Below are the code and all the weights of a small trained network. Each question names an input and a class and asks about switching units off, where a switched-off unit gives its printed mean instead of its output.

import numpy as np


def w(rows, s, z=0):
    codes = np.array(rows[::2]) - 128.0
    scale = np.full(codes.shape[1], s)
    scale[-1] = z or s
    return codes * scale


def norm(h):
    return h / np.sqrt((h * h).mean(-1, keepdims=True) + 1e-5)


def f(y):
    return y / 2 * (1 + np.tanh(0.7978845608 * (y + 0.044715 * y**3)))


def log_softmax(a):
    a = a - a.max(-1, keepdims=True)
    return a - np.log(np.exp(a).sum(-1, keepdims=True))


def net(x, mask):
    res = np.array(x, float).reshape(1, 4) / 4 @ E
    u = 0
    for l in range(4):
        y = f(norm(res) @ A[l][:, :-1].T + A[l][:, -1])
        res = res + np.where(mask[u : u + 4], y, B[l][:, -1]) @ B[l][:, :-1]
        u += 4
    return log_softmax(norm(res)[-1] @ U[:, :-1].T + U[:, -1])


A, B = {}, {}
E = w([
[1,163,128,140,110,83],'x0',
[157,165,127,64,51,129],'x1',
[134,182,135,79,197,95],'x2',
[124,133,132,127,132,137],'x3',
],0.0093)
A[0] = w([
[98,64,213,141,61,188,1],'L0N0',
[164,103,168,255,180,158,66],'L0N1',
[115,109,106,215,73,181,12],'L0N2',
[110,109,131,210,227,127,17],'L0N3',
],0.0095,0.0025)
B[0] = w([
[161,151,70,61,190,136,178],'L0N0',
[141,136,185,96,82,170,255],'L0N1',
[173,71,2,82,189,49,194],'L0N2',
[71,47,194,67,116,85,239],'L0N3',
],0.0096,0.0044)
A[1] = w([
[122,31,137,207,200,161,19],'L1N0',
[230,130,197,218,180,208,6],'L1N1',
[2,136,87,174,118,188,56],'L1N2',
[128,139,138,145,146,84,180],'L1N3',
],0.0079,0.0015)
B[1] = w([
[9,156,98,131,176,141,188],'L1N0',
[152,164,195,215,86,92,255],'L1N1',
[130,149,140,204,72,110,200],'L1N2',
[156,134,76,176,122,117,150],'L1N3',
],0.013,0.0025)
A[2] = w([
[60,209,26,250,117,75,110],'L2N0',
[141,175,162,118,239,83,129],'L2N1',
[227,128,196,149,145,224,107],'L2N2',
[181,201,75,89,1,173,251],'L2N3',
],0.0075,0.0012)
B[2] = w([
[182,63,127,226,89,132,218],'L2N0',
[153,140,6,143,121,153,176],'L2N1',
[82,128,135,233,113,114,223],'L2N2',
[22,101,148,107,143,89,253],'L2N3',
],0.011,0.0053)
A[3] = w([
[114,146,6,172,132,42,247],'L3N0',
[153,155,50,127,224,96,144],'L3N1',
[167,152,129,109,79,109,82],'L3N2',
[194,63,1,142,161,189,167],'L3N3',
],0.0095,0.0014)
B[3] = w([
[250,127,120,135,193,131,253],'L3N0',
[176,186,91,112,241,119,180],'L3N1',
[90,144,92,146,108,111,124],'L3N2',
[181,166,90,116,180,89,198],'L3N3',
],0.013,0.0064)
U = w([
[216,128,161,254,93,107,75],'0',
[211,158,29,57,253,172,112],'1',
[173,99,163,86,160,62,254],'2',
[4,85,134,42,144,121,49],'3',
],0.0074,0.0036)

Each question gives the input, the list of numbers given to net, and the class t.
The units are the neurons (one row each of A and B). Each row of codes is followed by its name. A weight is (code - 128) times the scale printed after its matrix; where a second scale follows, it is the last column's (A, B and U).
mask holds one flag per neuron, layer by layer. A switched-off neuron (its flag False) gives its mean, the last column of its row in B, instead of its output. The means were averaged over made-up inputs and are rounded, as every weight is.
A unit's drop is (log p(t) with every unit on - log p(t) with that unit switched off) / (log p(t) with every unit on - log p(t) with every unit switched off).
The circuit of an input: a set's keep is (log p(t) with only the set's units on - log p(t) with every unit switched off) / (log p(t) with every unit on - log p(t) with every unit switched off). Starting from the 12 units with the biggest drops (on a tie, the unit counted first), units are removed one at a time, each time the one whose removal leaves the highest keep (on an exact tie, the one counted first), for as long as the keep stays at least 0.8.
circuit, biggest first: the units of the circuit, biggest drop first
unit that matters most: the unit with the biggest drop
top k neurons: the k neurons with the biggest drops, biggest first
k most important neurons of layer l: the k neurons of layer l with the biggest drops, biggest first
drop of u: that unit's drop, to one decimal
input [8,4,-1,6], class 0: unit that matters most => L2N0
input [5,-2,-8,-2], class 1: circuit, biggest first => L0N2, L0N0
input [1,-8,-6,-3], class 3: top 3 neurons => L0N3, L0N1, L3N0
input [5,3,4,-5], class 0: top 2 neurons => L2N0, L0N2
input [8,7,2,6], class 0: circuit, biggest first => L2N0, L0N3
input [5,6,3,3], class 3: top 2 neurons => L0N2, L2N3
input [-5,-8,-1,0], class 3: circuit, biggest first => L0N3, L1N0
input [-3,-8,5,-5], class 3: circuit, biggest first => L0N3, L3N0, L1N0
input [6,-5,3,0], class 0: circuit, biggest first => L1N2, L2N0
input [5,-6,-7,7], class 1: 2 most important neurons of layer 1 => L1N1, L1N0
input [-4,6,-3,2], class 3: circuit, biggest first => L2N3, L3N0
input [3,2,0,3], class 0: circuit, biggest first => L0N3, L2N0
input [7,-6,7,-1], class 0: circuit, biggest first => L1N2, L2N0
input [0,6,-8,7], class 1: circuit, biggest first => L0N0
input [1,-8,-5,7], class 3: top 4 neurons => L0N3, L0N1, L3N0, L1N0
input [-3,-3,-4,1], class 1: top 2 neurons => L0N2, L2N3
input [8,0,6,0], class 0: 2 most important neurons of layer 0 => L0N2, L0N0
input [-3,-8,4,3], class 3: top 2 neurons => L0N3, L3N0
input [5,-6,1,-3], class 3: 2 most important neurons of layer 2 => L2N2, L2N1
input [4,1,3,-1], class 0: most important neuron of layer 1 => L1N2
input [0,0,-8,6], class 1: drop of L0N2 => 0.2
input [6,0,3,-5], class 0: drop of L2N2 => 0.0
input [8,3,5,-7], class 0: drop of L0N2 => 0.1
